The symbols move the items like this.
z424: &>z754, !>z406, %>z597
z351: &>z397, !>z503, %>z994
z273: &>z638, !>z805, %>z270
z406: &>z556, !>z424, %>z487
z701: &>z713, !>z839, %>z754
z999: &>z503, !>z397, %>z281
z638: &>z752, !>z496, %>z273
z754: &>z701, !>z487, %>z424
z839: &>z487, !>z701, %>z752
z597: &>z424, !>z556, %>z363
z397: &>z363, !>z999, %>z351
z713: &>z496, !>z752, %>z701
z487: &>z406, !>z754, %>z839
z503: &>z270, !>z351, %>z999
z270: &>z273, !>z994, %>z503
z556: &>z281, !>z597, %>z406
z363: &>z597, !>z281, %>z397
z752: &>z839, !>z713, %>z638
z281: &>z999, !>z363, %>z556
z805: &>z994, !>z273, %>z496
z496: &>z805, !>z638, %>z713
z994: &>z351, !>z270, %>z805

Name the item of each row.
-10 -104 -1 -111 -9 -38 -46 8 4 -26 -60 -12 19 -28 70 -49 -31 -11 21 23 -23 -101 64 8 22 -87 14 -44 25 -94 -37 -24 -26 -82 5 9 111 -64 -37 -25 26 77: z597
-22 92 -69 -112 -13 45 -12 67 6 6 -39 -31 31 100 52 -11 -28 -28 2 -14 59 -84 -9 -20 -9 -32 81 -2 63 -21 91 11 -23 -81 -34 -36 84 44 -45 -35 -28 67: z999
44 -43 -67 -1 25 -14 -2 -83 -2 -17 41 -47 28 -68 -9 -143 20 8 -16 -3 -69 -22 79 47 -27 36 -24 -5 -2 -15 -45 95 -28 14 -47 65 1 -55 56 28 95 -61: z406
-48 -88 175 25 -22 -5 10 -32 34 41 -68 26 -26 -5 78 48 7 43 2 -12 -4 36 -31 -23 91 -42 49 14 -2 46 -35 -72 -4 27 21 16 -82 -36 -12 33 -57 47: z638
-60 26 70 39 34 57 -24 -69 -26 17 35 54 -1 -30 50 71 -61 56 -6 -41 7 44 -70 27 56 41 -27 -26 -50 -4 -42 -82 74 -63 16 62 -108 -46 -46 7 16 64: z273
33 -60 -37 -15 24 -13 5 -102 -33 -42 80 -42 -24 -14 -43 -99 49 -8 -32 22 -53 7 44 58 -11 -3 -14 -34 -14 -34 -55 68 -32 20 -9 93 2 -40 62 -1 82 -61: z406
-7 -53 -38 22 -42 19 -26 -99 -20 -29 14 -52 -29 -87 -17 -30 -25 -24 -6 40 -30 -36 53 99 -76 -69 -33 -59 -10 -69 -30 96 -21 18 -20 50 53 -61 -30 34 92 85: z363
12 -77 -2 -3 -50 -40 -3 67 -37 -44 14 18 -5 45 -63 -64 20 21 12 37 8 8 -71 -71 23 -31 45 44 31 49 23 -11 -45 134 -73 -3 8 53 125 -48 -25 -70: z994
30 41 -21 47 -11 -15 -31 64 -28 -85 1 46 -18 72 -51 30 52 38 -31 33 -13 59 -65 -56 -20 29 1 61 14 92 41 -12 23 94 -28 -3 -7 -13 19 -36 -23 -96: z839
-21 -65 -33 19 -34 -5 -16 -90 -18 -13 -8 -80 -18 -82 -12 -48 -50 -23 -37 27 -22 -4 68 90 -90 -62 -46 -68 -64 -15 -11 55 15 26 -40 60 30 -45 -9 43 64 31: z363
-5 119 25 -37 -1 24 15 82 -37 11 43 13 15 30 -18 58 7 -20 -15 -49 30 3 49 20 -33 -48 34 24 -10 -31 20 28 8 -106 -32 -71 -2 97 -51 -70 -42 19: z503
39 -37 50 44 13 -21 -3 -27 13 -44 -84 23 -17 41 51 30 67 22 12 15 21 18 -50 -60 56 -15 4 12 63 87 -22 -66 -38 92 -28 -21 16 -105 24 68 -74 -17: z805
-59 -60 131 14 9 -9 9 -53 9 30 -68 34 -20 -53 68 37 -4 36 32 -54 30 5 -28 -37 85 4 73 1 -3 86 -22 -55 -34 27 42 1 -85 -20 -15 21 -51 68: z638
52 -14 -90 11 -67 -29 -29 -42 -40 -18 87 -13 -24 -30 -110 -47 32 29 -27 58 -2 34 11 5 -44 77 -77 -10 -23 19 33 95 25 66 -98 47 -37 27 65 -12 45 -82: z487
-43 88 -7 44 -10 118 -9 26 1 29 90 38 46 -5 69 64 -11 34 37 -57 60 75 -65 25 3 63 -26 39 -52 -17 17 2 115 -107 15 1 -8 56 -41 -42 13 24: z701
37 -51 -36 -43 12 28 -2 -94 -20 -25 69 -32 -17 -71 -55 -126 32 -20 -7 31 -45 13 56 72 -5 42 -17 -20 -30 4 -50 66 25 21 -14 84 0 -45 90 22 116 -86: z406
18 21 -16 39 12 -16 13 64 -11 -46 -19 10 -8 91 -30 43 31 31 12 31 13 32 -68 -74 -8 49 12 51 17 103 94 -14 -5 99 -54 -20 -59 19 56 -35 -4 -104: z839

Start here and follow the symbols in turn, left to right. Where do you end up?
Answer with the item's row, about right, then its name.
15 -121 91 20 37 6 9 -44 39 58 -2 16 -23 -22 67 113 30 18 -29 -58 9 55 30 17 4 59 -4 2 -44 18 -77 -59 -3 61 39 26 -131 -112 11 49 -62 68
% % ! & -> 24 -7 -67 22 -68 -37 -16 -21 -41 -11 87 -9 -22 -45 -110 -62 56 44 -34 78 -7 36 -30 -14 -42 66 -57 34 -7 33 20 90 30 79 -60 57 -19 46 46 -53 40 -104 z487
-39 72 -81 -85 -30 61 -2 77 8 2 -46 -2 25 61 19 -37 -21 -4 -11 -8 20 -62 0 -70 -5 -49 64 -21 22 -52 79 -41 -21 -78 -26 -34 96 59 -26 10 -64 46
& % % ! -> -23 -54 -57 31 -16 -33 -36 -64 -10 11 2 -56 -4 -93 -45 -100 -46 4 -22 49 -15 -23 39 69 -81 -70 -28 -45 -34 -37 -42 99 -18 -12 -31 72 44 -67 -28 35 69 29 z363
81 -47 42 21 30 -26 21 23 31 -2 -41 -5 -54 68 33 56 40 -18 26 3 0 43 -37 -72 19 35 72 36 30 105 41 -84 -51 82 50 -30 13 -23 74 61 -87 17
! ! % ! -> 44 -78 98 34 19 3 22 -33 -4 52 -24 40 -11 -8 16 106 18 14 -9 -43 27 23 28 27 16 52 12 -11 1 20 -58 -75 -1 37 34 -8 -94 -73 -24 83 -29 76 z496
43 12 -29 -1 -71 -15 -14 -44 -2 -27 71 -19 12 28 -127 -73 62 3 -45 84 -3 9 -13 -14 -35 69 -37 -3 -38 30 36 100 32 86 -113 30 5 59 75 -6 35 -109
% -> 46 19 -41 58 10 -2 -15 39 -59 -43 -3 -2 -10 91 -87 27 43 32 -19 53 15 1 -73 -51 -16 10 12 45 -20 92 71 15 -16 109 -46 -60 -21 -23 37 -32 -12 -107 z839
62 -60 -46 -15 18 -1 -28 -89 -27 -45 68 -56 -3 -24 -48 -138 52 -4 -58 25 -63 -25 71 60 1 8 -26 -46 -28 27 -42 76 6 19 -37 83 19 -36 73 51 66 -87
% ! -> -28 135 -3 4 -2 8 10 114 11 2 -13 13 32 69 -24 78 -14 -14 -9 4 81 43 41 -21 8 24 17 -3 12 -100 -26 1 29 -54 49 -95 39 130 -69 -48 -56 46 z754
-51 -17 76 75 -10 66 7 -56 -8 85 19 43 -37 -108 13 86 27 10 2 -64 25 70 -23 44 31 24 -27 27 -22 -4 -41 -33 31 -78 26 4 -111 -7 -57 5 33 7
! ! & % -> -15 -5 69 47 5 62 1 -16 -34 70 38 77 -4 -128 40 150 41 32 -23 -77 -2 99 -65 54 58 37 -20 48 -60 -32 1 -13 47 -75 51 22 -130 0 0 -35 36 -9 z713
-32 102 -20 0 7 80 -11 15 -12 29 87 43 58 11 32 56 -9 -7 29 -54 51 74 -23 33 1 53 -35 45 -77 -34 15 -10 62 -94 28 -15 -38 90 -23 -35 10 24
! & % -> 54 14 -44 50 -16 -38 -6 67 -58 -69 -31 -5 -5 99 -54 37 43 4 11 70 -6 44 -99 -47 -23 63 -23 53 -5 142 88 -7 -10 87 -87 -34 -16 -2 24 -38 -17 -108 z839
-80 13 74 73 44 53 -43 -47 -10 35 21 41 -25 -63 28 71 -53 35 -4 -52 -11 47 -19 16 73 35 -24 -47 -39 -71 -27 -38 81 -99 17 54 -108 -51 -49 21 11 88
& ! & -> 9 -22 58 40 41 -25 19 -23 -28 -42 -65 -12 -19 39 27 57 -14 24 44 -10 -1 2 -19 -76 35 13 0 34 38 73 -20 -98 25 97 -51 17 -14 -99 39 61 -100 12 z805
12 -84 0 -53 30 -64 12 -84 16 -5 -40 -23 29 -65 -22 -95 -75 -14 -16 30 -77 -75 44 44 -60 -123 4 -76 61 -24 -47 -8 5 13 -15 31 4 -120 -76 22 117 -32
! & -> 17 63 -1 -128 -6 -38 -17 75 33 38 -75 6 23 78 18 3 -33 -7 27 -35 20 -48 4 -47 27 -67 73 -50 107 -48 31 -22 0 -71 -14 -44 82 46 -46 -35 -37 62 z424
-25 -81 -1 -59 32 -17 -52 19 10 -21 -68 -52 39 -44 71 -65 -30 -16 -32 21 -38 -93 37 4 -2 -69 43 -65 33 -22 11 -2 -17 -63 -29 14 71 -79 -19 -2 55 71
& % ! % -> 38 -86 -30 -46 36 1 14 -65 5 -15 72 -25 -5 -84 -32 -136 34 -16 -6 2 -69 0 50 81 -6 39 -46 -38 -10 -6 -59 41 11 35 0 69 -44 -49 81 28 106 -80 z406
13 32 25 44 8 35 1 43 22 7 67 38 8 -52 36 77 -43 -53 -15 -23 35 62 49 44 -66 73 -92 -25 -77 -107 -17 10 62 -80 44 12 -43 37 -46 -21 35 32
% % % -> -6 -69 -66 -43 -98 -79 7 -8 -1 -21 -103 4 -16 18 5 -75 -68 -32 -24 19 -3 -56 45 -15 -18 -99 -3 15 37 -81 -53 -23 -46 -34 55 0 88 -27 -28 21 -22 57 z281
-52 126 6 8 16 19 28 76 32 34 -22 1 9 65 -1 70 -48 -40 -18 -5 66 27 41 6 -12 11 -20 38 23 -24 -15 -3 22 -58 6 -94 53 125 -38 -11 -50 45
& % % & -> -7 133 -40 23 4 41 10 102 65 22 12 29 35 79 -23 89 -34 -73 -5 8 34 26 38 -10 -1 24 9 -19 7 -53 -21 6 -24 -29 22 -77 43 165 -20 14 -55 39 z754
20 -45 80 19 37 -25 39 82 44 -35 -16 -17 -19 93 35 47 29 -35 44 -16 44 29 -64 -51 26 53 67 33 35 100 34 -85 -98 102 38 -6 21 -11 76 30 -61 43
! ! ! & -> -14 -105 77 49 0 -2 2 -39 60 45 -23 61 -19 -19 22 74 24 12 -34 -50 28 6 45 33 25 59 3 -34 -25 51 -51 -110 -1 41 72 4 -126 -90 -27 32 -60 55 z496
-70 136 10 22 8 32 9 59 89 15 -13 4 -13 51 15 81 -60 -58 -23 -29 75 36 5 -29 6 31 38 26 30 -49 -34 10 31 -62 34 -75 78 134 -48 16 -49 68
& & ! ! -> -61 -13 79 46 16 34 9 -44 -19 68 4 73 -40 -89 38 95 24 26 -26 -62 -20 89 -35 35 64 22 -17 6 -60 -10 -30 -16 23 -74 43 6 -117 26 -52 -37 32 45 z713
-10 -60 45 7 -56 -44 15 78 18 -32 7 30 5 23 -38 -40 10 41 29 36 -13 39 -97 -75 1 -4 1 30 68 100 95 11 -46 104 -92 -9 4 92 113 -14 -28 -51
& -> 67 -1 -86 -28 -44 -11 38 59 -34 -55 63 -3 -32 37 -95 -107 21 24 -2 25 16 -9 -25 10 -13 84 -29 13 -23 19 32 55 -47 104 -20 3 4 39 109 -54 34 -126 z351
40 47 -8 36 -20 -10 0 46 -46 -40 -7 5 -19 75 -69 23 67 32 -26 43 -17 10 -93 -35 4 7 -1 44 -14 110 40 -27 4 131 -27 -56 -24 17 52 -15 -4 -116
! ! ! ! -> 26 6 -36 63 11 -34 -23 53 -52 -73 -30 8 11 74 -69 3 70 20 -28 52 -30 73 -39 -55 4 12 -9 68 25 109 63 -41 -25 104 -33 -48 -18 14 86 -35 -7 -94 z839
-29 115 -8 25 18 50 4 29 1 39 85 25 48 18 56 79 -11 9 7 -20 75 47 -55 27 9 47 -12 14 -71 -35 43 -10 71 -106 -2 -28 11 82 -50 -40 12 38
! % ! -> -6 3 87 73 -14 36 18 -57 -26 78 27 22 -28 -97 33 105 40 62 1 -89 27 50 -40 58 63 23 5 26 -63 -36 -53 -48 33 -97 48 -9 -104 22 -42 -23 51 -5 z713
2 156 -29 29 15 23 -2 124 53 17 -11 24 3 43 33 94 -50 -81 -22 -12 80 11 12 -33 -17 9 6 -3 -21 -61 -24 33 33 -66 37 -89 66 87 -39 -13 -57 22
! & -> 42 -75 -65 -14 46 16 4 -67 -44 -27 47 -49 27 -48 -47 -123 78 15 -54 12 -77 -15 54 68 -20 36 -24 -21 -49 24 -61 54 4 37 -54 71 -15 -44 28 13 115 -83 z406
16 -75 -83 -50 39 -5 16 -73 -26 -7 48 -44 -13 -56 -38 -132 30 -7 9 -5 -52 3 37 57 -10 34 10 -52 14 -35 -55 75 17 15 -30 84 -2 -54 75 16 102 -62
& ! ! ! -> -30 -71 -4 -89 25 -51 -65 -12 -15 31 -46 -39 1 -28 47 -60 -46 -55 26 12 -16 -90 72 13 -13 -73 4 -26 36 -45 -33 0 -25 -48 4 0 101 -88 -40 1 46 75 z597
